Below are the code and all the weights of a small trained network. Each question names an input and a class and asks about switching units off, where a switched-off unit gives its printed mean instead of its output.

import numpy as np


def w(rows, s, z=0):
    codes = np.array(rows[::2]) - 128.0
    scale = np.full(codes.shape[1], s)
    scale[-1] = z or s
    return codes * scale


def f(y):
    return y / 2 * (1 + np.tanh(0.7978845608 * (y + 0.044715 * y**3)))


def log_softmax(a):
    a = a - a.max(-1, keepdims=True)
    return a - np.log(np.exp(a).sum(-1, keepdims=True))


def net(x, mask):
    res = np.array(x, float).reshape(1, 7) / 4 @ E
    y = f(res @ A[0][:, :-1].T + A[0][:, -1])
    res = res + np.where(mask, y, B[0][:, -1]) @ B[0][:, :-1]
    return log_softmax(res[-1] @ U[:, :-1].T + U[:, -1])


A, B = {}, {}
E = w([
[204,72,153,179,116,119],'x0',
[70,128,236,26,141,162],'x1',
[138,226,125,132,90,185],'x2',
[71,79,127,82,137,145],'x3',
[92,168,130,224,118,2],'x4',
[5,76,208,193,66,135],'x5',
[168,74,133,162,41,99],'x6',
],0.0098)
A[0] = w([
[94,193,144,142,20,143,100],'n1',
[89,219,77,169,170,74,135],'n2',
[136,123,215,163,158,89,125],'n3',
[56,119,247,118,143,150,157],'n4',
[72,125,192,82,70,152,142],'n5',
[171,170,90,64,105,201,59],'n6',
[159,128,49,176,159,88,68],'n7',
[141,118,148,84,127,155,92],'n8',
[155,72,161,130,67,193,121],'n9',
[163,84,89,196,60,149,137],'n10',
[199,91,197,199,133,47,120],'n11',
[146,164,112,151,176,75,100],'n12',
[182,174,97,82,129,198,87],'n13',
[101,154,134,91,33,140,129],'n14',
[106,208,137,166,90,106,3],'n15',
[140,148,133,157,188,71,116],'n16',
[90,87,198,119,131,224,197],'n17',
[140,102,138,80,106,75,122],'n18',
[139,48,101,42,43,139,143],'n19',
[83,168,175,187,111,80,90],'n20',
[63,181,164,87,232,121,48],'n21',
[116,146,175,127,111,89,43],'n22',
],0.011,0.0061)
B[0] = w([
[89,244,225,134,154,220,188],'n1',
[63,132,169,79,128,183,214],'n2',
[165,104,188,90,186,100,176],'n3',
[150,87,132,79,144,54,254],'n4',
[119,112,139,68,192,124,219],'n5',
[198,150,100,124,179,131,186],'n6',
[102,116,165,120,124,60,188],'n7',
[120,181,194,88,205,142,155],'n8',
[86,119,75,172,61,119,173],'n9',
[144,112,55,180,44,111,197],'n10',
[226,156,74,141,161,77,220],'n11',
[148,88,125,113,119,88,170],'n12',
[168,219,57,140,183,166,188],'n13',
[59,152,146,121,185,140,170],'n14',
[104,170,111,166,139,149,167],'n15',
[120,153,157,132,141,125,170],'n16',
[55,94,144,91,159,166,234],'n17',
[98,78,204,91,189,173,144],'n18',
[31,159,191,153,144,151,183],'n19',
[140,219,131,152,150,149,206],'n20',
[171,83,143,173,83,44,214],'n21',
[133,165,169,89,194,179,145],'n22',
],0.011,0.014)
U = w([
[50,53,140,121,126,90,254],'0',
[247,152,80,149,175,53,51],'1',
[120,188,135,222,99,185,12],'2',
[116,157,131,23,181,215,167],'3',
],0.011,0.0075)

Each question gives the input, the list of numbers given to net, and the class t.
The units are the neurons (one row each of A and B). Each row of codes is followed by its name. A weight is (code - 128) times the scale printed after its matrix; where a second scale follows, it is the last column's (A, B and U).
mask holds one flag per neuron, in row order. A switched-off neuron (its flag False) gives its mean, the last column of its row in B, instead of its output. The means were averaged over made-up inputs and are rounded, as every weight is.
A unit's drop is (log p(t) with every unit on - log p(t) with that unit switched off) / (log p(t) with every unit on - log p(t) with every unit switched off).
The circuit of an input: a set's keep is (log p(t) with only the set's units on - log p(t) with every unit switched off) / (log p(t) with every unit on - log p(t) with every unit switched off). Starting from the 12 units with the biggest drops (on a tie, the unit counted first), units are removed one at a time, each time the one whose removal leaves the highest keep (on an exact tie, the one counted first), for as long as the keep stays at least 0.8.
units of the circuit, in order: the units of the circuit, biggest drop first
unit that matters most: the unit with the biggest drop
k most important neurons: the k neurons with the biggest drops, biggest first
drop of u: that unit's drop, to one decimal
input [3,5,-7,2,6,3,3], class 1: unit that matters most -> n11
input [-2,3,-1,5,3,5,5], class 3: units of the circuit, in order -> [n21; n1]
input [-4,-1,-6,-5,-6,-1,-8], class 1: units of the circuit, in order -> [n21; n2]
input [-6,5,-4,-3,2,-6,6], class 0: 3 most important neurons -> [n1; n20; n13]
input [6,1,-5,8,2,-5,-5], class 0: 2 most important neurons -> [n11; n13]
input [-8,8,4,-4,-1,-8,-2], class 1: 2 most important neurons -> [n21; n6]
input [-8,-4,2,7,7,-1,-4], class 0: 4 most important neurons -> [n21; n13; n2; n12]
input [-6,-6,7,-3,-3,-6,-4], class 1: 3 most important neurons -> [n6; n17; n1]
input [4,5,-7,-8,-7,1,3], class 0: 2 most important neurons -> [n9; n1]
input [-5,1,5,2,5,-6,-6], class 1: 2 most important neurons -> [n21; n17]
input [-6,4,-1,3,-2,3,5], class 0: 3 most important neurons -> [n13; n4; n20]
input [1,-6,4,7,7,1,5], class 2: 2 most important neurons -> [n4; n1]
input [7,-4,4,-1,-6,0,7], class 2: 3 most important neurons -> [n19; n4; n9]
input [-4,-3,5,0,-8,-7,-2], class 1: units of the circuit, in order -> [n6]
input [-8,-2,5,0,-2,-8,0], class 1: 3 most important neurons -> [n6; n17; n1]
input [-4,4,7,-3,8,-4,-6], class 2: 2 most important neurons -> [n21; n5]
input [-1,0,8,2,4,-7,6], class 3: drop of n2 -> 0.9
input [-6,-1,-8,-7,-1,-1,-3], class 0: drop of n11 -> 0.3
input [-7,-5,8,-2,-8,-6,-6], class 1: drop of n6 -> 0.5
input [4,-8,2,2,-6,4,4], class 2: drop of n4 -> 0.1
input [-7,-6,4,-5,7,-5,6], class 2: unit that matters most -> n2
